Below are the code and all the weights of a small trained network. Each question names an input and a class and asks about switching units off, where a switched-off unit gives its printed mean instead of its output.

import numpy as np


def w(rows, s, z=0):
    codes = np.array(rows[::2]) - 128.0
    scale = np.full(codes.shape[1], s)
    scale[-1] = z or s
    return codes * scale


def norm(h):
    return h / np.sqrt((h * h).mean(-1, keepdims=True) + 1e-5)


def f(y):
    return np.maximum(y, 0)


def log_softmax(a):
    a = a - a.max(-1, keepdims=True)
    return a - np.log(np.exp(a).sum(-1, keepdims=True))


def net(x, mask):
    res = np.array(x, float).reshape(1, 7) / 4 @ E
    u = 0
    for l in range(2):
        y = f(norm(res) @ A[l][:, :-1].T + A[l][:, -1])
        res = res + np.where(mask[u : u + 14], y, B[l][:, -1]) @ B[l][:, :-1]
        u += 14
    return log_softmax(norm(res)[-1] @ U[:, :-1].T + U[:, -1])


A, B = {}, {}
E = w([
[128,128,127,129,128],'x0',
[129,129,125,128,127],'x1',
[67,159,114,4,91],'x2',
[127,128,130,128,130],'x3',
[192,132,109,77,186],'x4',
[130,128,124,128,126],'x5',
[190,149,222,111,93],'x6',
],0.0024)
A[0] = w([
[95,137,126,165,46,245],'L0N1',
[82,67,216,108,163,170],'L0N2',
[84,112,174,114,191,53],'L0N3',
[149,80,144,226,188,205],'L0N4',
[104,209,84,71,76,212],'L0N5',
[187,170,94,93,199,159],'L0N6',
[108,54,49,194,178,219],'L0N7',
[89,249,141,12,56,1],'L0N8',
[20,17,29,75,178,127],'L0N9',
[115,234,89,155,147,185],'L0N10',
[239,78,215,216,119,153],'L0N11',
[40,102,100,4,106,77],'L0N12',
[78,65,46,147,176,187],'L0N13',
[145,182,225,85,99,7],'L0N14',
],0.0031,0.00099)
B[0] = w([
[86,108,144,176,140,207],'L0N1',
[113,127,67,144,113,160],'L0N2',
[98,112,105,119,127,128],'L0N3',
[116,85,143,67,101,223],'L0N4',
[105,117,154,140,179,227],'L0N5',
[165,112,105,74,204,201],'L0N6',
[126,70,159,70,105,234],'L0N7',
[131,4,118,141,118,242],'L0N8',
[137,211,146,170,139,252],'L0N9',
[120,101,156,138,139,161],'L0N10',
[87,201,73,104,89,242],'L0N11',
[124,184,97,210,165,245],'L0N12',
[117,50,169,76,103,226],'L0N13',
[116,59,107,126,132,192],'L0N14',
],0.004,0.0025)
A[1] = w([
[197,203,88,132,96,104],'L1N1',
[100,53,171,143,3,123],'L1N2',
[94,165,150,233,28,75],'L1N3',
[147,61,96,69,114,20],'L1N4',
[61,103,148,44,100,153],'L1N5',
[49,163,161,116,113,100],'L1N6',
[206,101,109,69,124,127],'L1N7',
[101,76,55,80,177,225],'L1N8',
[197,88,170,41,129,183],'L1N9',
[92,92,97,143,71,164],'L1N10',
[172,214,94,163,215,144],'L1N11',
[228,187,67,68,163,92],'L1N12',
[235,212,105,159,134,2],'L1N13',
[72,237,111,186,54,128],'L1N14',
],0.0041,0.0021)
B[1] = w([
[71,176,151,159,134,146],'L1N1',
[77,114,197,22,106,231],'L1N2',
[213,159,75,58,188,188],'L1N3',
[191,146,120,165,177,161],'L1N4',
[146,79,127,206,143,209],'L1N5',
[161,109,107,183,125,170],'L1N6',
[154,126,89,212,156,185],'L1N7',
[190,173,154,69,90,254],'L1N8',
[141,127,30,205,161,213],'L1N9',
[105,169,170,181,122,200],'L1N10',
[40,149,143,67,63,164],'L1N11',
[26,86,211,172,62,187],'L1N12',
[4,157,99,207,141,142],'L1N13',
[225,155,99,162,121,181],'L1N14',
],0.0038,0.0041)
U = w([
[80,41,214,102,63,174],'0',
[68,199,89,229,128,219],'1',
[242,68,64,133,188,160],'2',
[76,194,97,9,164,2],'3',
[244,220,174,85,61,26],'4',
],0.016,0.0017)

Each question gives the input, the list of numbers given to net, and the class t.
The units are the neurons (one row each of A and B). Each row of codes is followed by its name. A weight is (code - 128) times the scale printed after its matrix; where a second scale follows, it is the last column's (A, B and U).
mask holds one flag per neuron, layer by layer. A switched-off neuron (its flag False) gives its mean, the last column of its row in B, instead of its output. The means were averaged over made-up inputs and are rounded, as every weight is.
A unit's drop is (log p(t) with every unit on - log p(t) with that unit switched off) / (log p(t) with every unit on - log p(t) with every unit switched off).
The circuit of an input: a set's keep is (log p(t) with only the set's units on - log p(t) with every unit switched off) / (log p(t) with every unit on - log p(t) with every unit switched off). Starting from the 12 units with the biggest drops (on a tie, the unit counted first), units are removed one at a time, each time the one whose removal leaves the highest keep (on an exact tie, the one counted first), for as long as the keep stays at least 0.8.
units of the circuit, in order: the units of the circuit, biggest drop first
top k neurons: the k neurons with the biggest drops, biggest first
top k neurons in layer l: the k neurons of layer l with the biggest drops, biggest first
drop when u is switched off: that unit's drop, to one decimal
input [2,0,-1,-1,-8,5,3], class 4: units of the circuit, in order -> L1N3
input [-5,-2,-6,-3,1,1,5], class 1: units of the circuit, in order -> L1N13; L0N11
input [0,0,-8,-8,-1,-8,0], class 0: top 2 neurons in layer 0 -> L0N4; L0N12
input [-7,-2,5,-6,-2,1,-8], class 1: units of the circuit, in order -> L0N9; L1N2
input [5,-4,1,4,7,5,-7], class 3: top 3 neurons -> L0N9; L0N8; L1N11
input [8,4,8,-3,2,6,1], class 2: top 2 neurons in layer 0 -> L0N8; L0N11
input [-2,-2,0,-8,-7,4,3], class 4: top 2 neurons in layer 1 -> L1N3; L1N14
input [-3,-6,-7,-6,7,2,1], class 1: top 2 neurons -> L0N11; L0N8
input [4,-5,0,4,-5,-5,6], class 4: top 2 neurons -> L1N3; L0N13
input [7,7,-5,-1,-4,-1,1], class 4: top 3 neurons -> L0N11; L0N8; L1N3
input [1,-7,7,-5,-5,4,0], class 1: top 4 neurons -> L0N12; L0N13; L0N7; L0N4
input [7,2,0,-8,-2,1,-4], class 0: top 2 neurons in layer 0 -> L0N13; L0N7
input [4,-2,-7,-3,8,-7,1], class 1: top 4 neurons -> L0N11; L0N8; L1N12; L0N13
input [-1,-1,5,-2,-1,-2,-3], class 1: units of the circuit, in order -> L0N12
input [-5,2,-8,-8,-7,7,3], class 4: top 2 neurons -> L0N11; L1N3
input [-3,1,3,-1,-1,2,-3], class 1: top 2 neurons in layer 0 -> L0N12; L0N9
input [5,-5,-2,6,-8,7,3], class 4: top 2 neurons -> L1N3; L1N14
input [-1,4,0,-2,-4,3,-3], class 0: top 2 neurons -> L0N13; L0N7
input [-1,-7,-6,-4,-6,2,8], class 4: top 2 neurons -> L0N11; L1N3
input [2,1,-3,-8,-8,5,2], class 4: top neuron in layer 0 -> L0N8
input [-7,-8,-5,8,-3,-5,-1], class 0: drop when L0N4 is switched off -> 0.2
input [-8,-6,-6,1,-1,-2,3], class 4: drop when L0N11 is switched off -> 0.8
input [8,-4,-8,-3,7,5,6], class 1: drop when L0N11 is switched off -> 0.2
